Here is a tiny trained network, its code and every weight. The questions are about switching its units off for an input and a class, where a switched-off unit gives its printed mean instead of its output.

import numpy as np


def w(rows, s, z=0):
    codes = np.array(rows[::2]) - 128.0
    scale = np.full(codes.shape[1], s)
    scale[-1] = z or s
    return codes * scale


def norm(h):
    return h / np.sqrt((h * h).mean(-1, keepdims=True) + 1e-5)


def f(y):
    return np.maximum(y, 0)


def log_softmax(a):
    a = a - a.max(-1, keepdims=True)
    return a - np.log(np.exp(a).sum(-1, keepdims=True))


def net(x, mask):
    res = np.array(x, float).reshape(1, 3) / 4 @ E
    u = 0
    for l in range(2):
        y = f(norm(res) @ A[l][:, :-1].T + A[l][:, -1])
        res = res + np.where(mask[u : u + 8], y, B[l][:, -1]) @ B[l][:, :-1]
        u += 8
    return log_softmax(norm(res)[-1] @ U[:, :-1].T + U[:, -1])


A, B = {}, {}
E = w([
[188,147,171,161,54,53],'x0',
[125,245,211,155,20,185],'x1',
[107,194,147,42,92,1],'x2',
],0.0073)
A[0] = w([
[26,182,133,81,93,255,156],'L0N1',
[161,173,164,181,47,25,53],'L0N2',
[108,94,101,176,218,203,71],'L0N3',
[31,235,161,92,4,141,181],'L0N4',
[108,164,201,87,142,252,80],'L0N5',
[62,186,99,75,106,230,88],'L0N6',
[148,179,112,98,115,158,40],'L0N7',
[65,96,106,90,233,69,5],'L0N8',
],0.0072,0.0028)
B[0] = w([
[125,212,126,145,167,161,213],'L0N1',
[57,93,146,96,36,123,202],'L0N2',
[101,53,145,174,108,139,200],'L0N3',
[242,90,177,151,182,82,254],'L0N4',
[85,207,90,120,112,105,187],'L0N5',
[117,193,159,170,137,126,182],'L0N6',
[170,155,171,88,131,129,140],'L0N7',
[164,160,79,3,202,91,185],'L0N8',
],0.015,0.0081)
A[1] = w([
[57,184,52,168,93,203,3],'L1N1',
[148,150,73,60,167,149,113],'L1N2',
[131,207,114,105,142,96,93],'L1N3',
[117,124,149,126,202,140,153],'L1N4',
[114,123,107,187,167,116,47],'L1N5',
[208,103,152,91,100,133,35],'L1N6',
[148,133,117,107,2,117,202],'L1N7',
[90,129,114,112,104,84,55],'L1N8',
],0.016,0.0019)
B[1] = w([
[7,153,100,115,162,76,225],'L1N1',
[167,111,71,99,181,78,245],'L1N2',
[175,96,117,149,124,228,254],'L1N3',
[146,169,146,113,73,111,233],'L1N4',
[121,145,122,116,90,194,191],'L1N5',
[82,111,99,114,104,114,235],'L1N6',
[135,130,161,180,101,45,252],'L1N7',
[136,135,129,161,138,170,170],'L1N8',
],0.021,0.0062)
U = w([
[82,122,187,101,148,123,2],'0',
[3,179,90,151,151,167,196],'1',
[125,114,178,180,64,36,198],'2',
[111,139,146,100,138,113,4],'3',
[182,95,27,67,195,100,167],'4',
[206,221,159,179,144,161,140],'5',
[110,54,92,171,90,192,108],'6',
],0.016,0.0057)

Each question gives the input, the list of numbers given to net, and the class t.
The units are the neurons (one row each of A and B). Each row of codes is followed by its name. A weight is (code - 128) times the scale printed after its matrix; where a second scale follows, it is the last column's (A, B and U).
mask holds one flag per neuron, layer by layer. A switched-off neuron (its flag False) gives its mean, the last column of its row in B, instead of its output. The means were averaged over made-up inputs and are rounded, as every weight is.
A unit's drop is (log p(t) with every unit on - log p(t) with that unit switched off) / (log p(t) with every unit on - log p(t) with every unit switched off).
The circuit of an input: a set's keep is (log p(t) with only the set's units on - log p(t) with every unit switched off) / (log p(t) with every unit on - log p(t) with every unit switched off). Starting from the 12 units with the biggest drops (on a tie, the unit counted first), units are removed one at a time, each time the one whose removal leaves the highest keep (on an exact tie, the one counted first), for as long as the keep stays at least 0.8.
circuit, biggest first: the units of the circuit, biggest drop first
k most important neurons: the k neurons with the biggest drops, biggest first
k most important neurons of layer l: the k neurons of layer l with the biggest drops, biggest first
drop of u: that unit's drop, to one decimal
input [-6,-4,-5], class 1: 3 most important neurons : [L0N4, L0N3, L1N5]
input [4,4,-6], class 1: circuit, biggest first : [L0N4, L1N1, L0N5]
input [4,-1,-4], class 6: 2 most important neurons : [L0N2, L0N1]
input [-6,7,-8], class 1: circuit, biggest first : [L1N1]
input [-8,6,-1], class 5: 3 most important neurons : [L0N4, L0N2, L1N3]
input [5,0,-8], class 6: circuit, biggest first : [L0N3, L1N7]
input [3,-2,-8], class 6: 2 most important neurons of layer 0 : [L0N1, L0N5]
input [2,-7,-8], class 6: 2 most important neurons : [L0N3, L1N2]
input [1,0,-8], class 1: 2 most important neurons : [L0N4, L1N1]
input [1,-1,-2], class 6: 3 most important neurons of layer 0 : [L0N1, L0N2, L0N5]
input [3,-3,-8], class 6: 2 most important neurons : [L0N1, L0N5]
input [4,2,-7], class 1: 2 most important neurons of layer 0 : [L0N4, L0N2]
input [-7,2,3], class 5: drop of L0N4 : 0.1
input [-5,8,5], class 5: drop of L0N4 : 0.5
input [3,-2,-5], class 6: drop of L0N1 : 0.2
input [6,-7,-7], class 6: most important neuron of layer 0 : [L0N4]
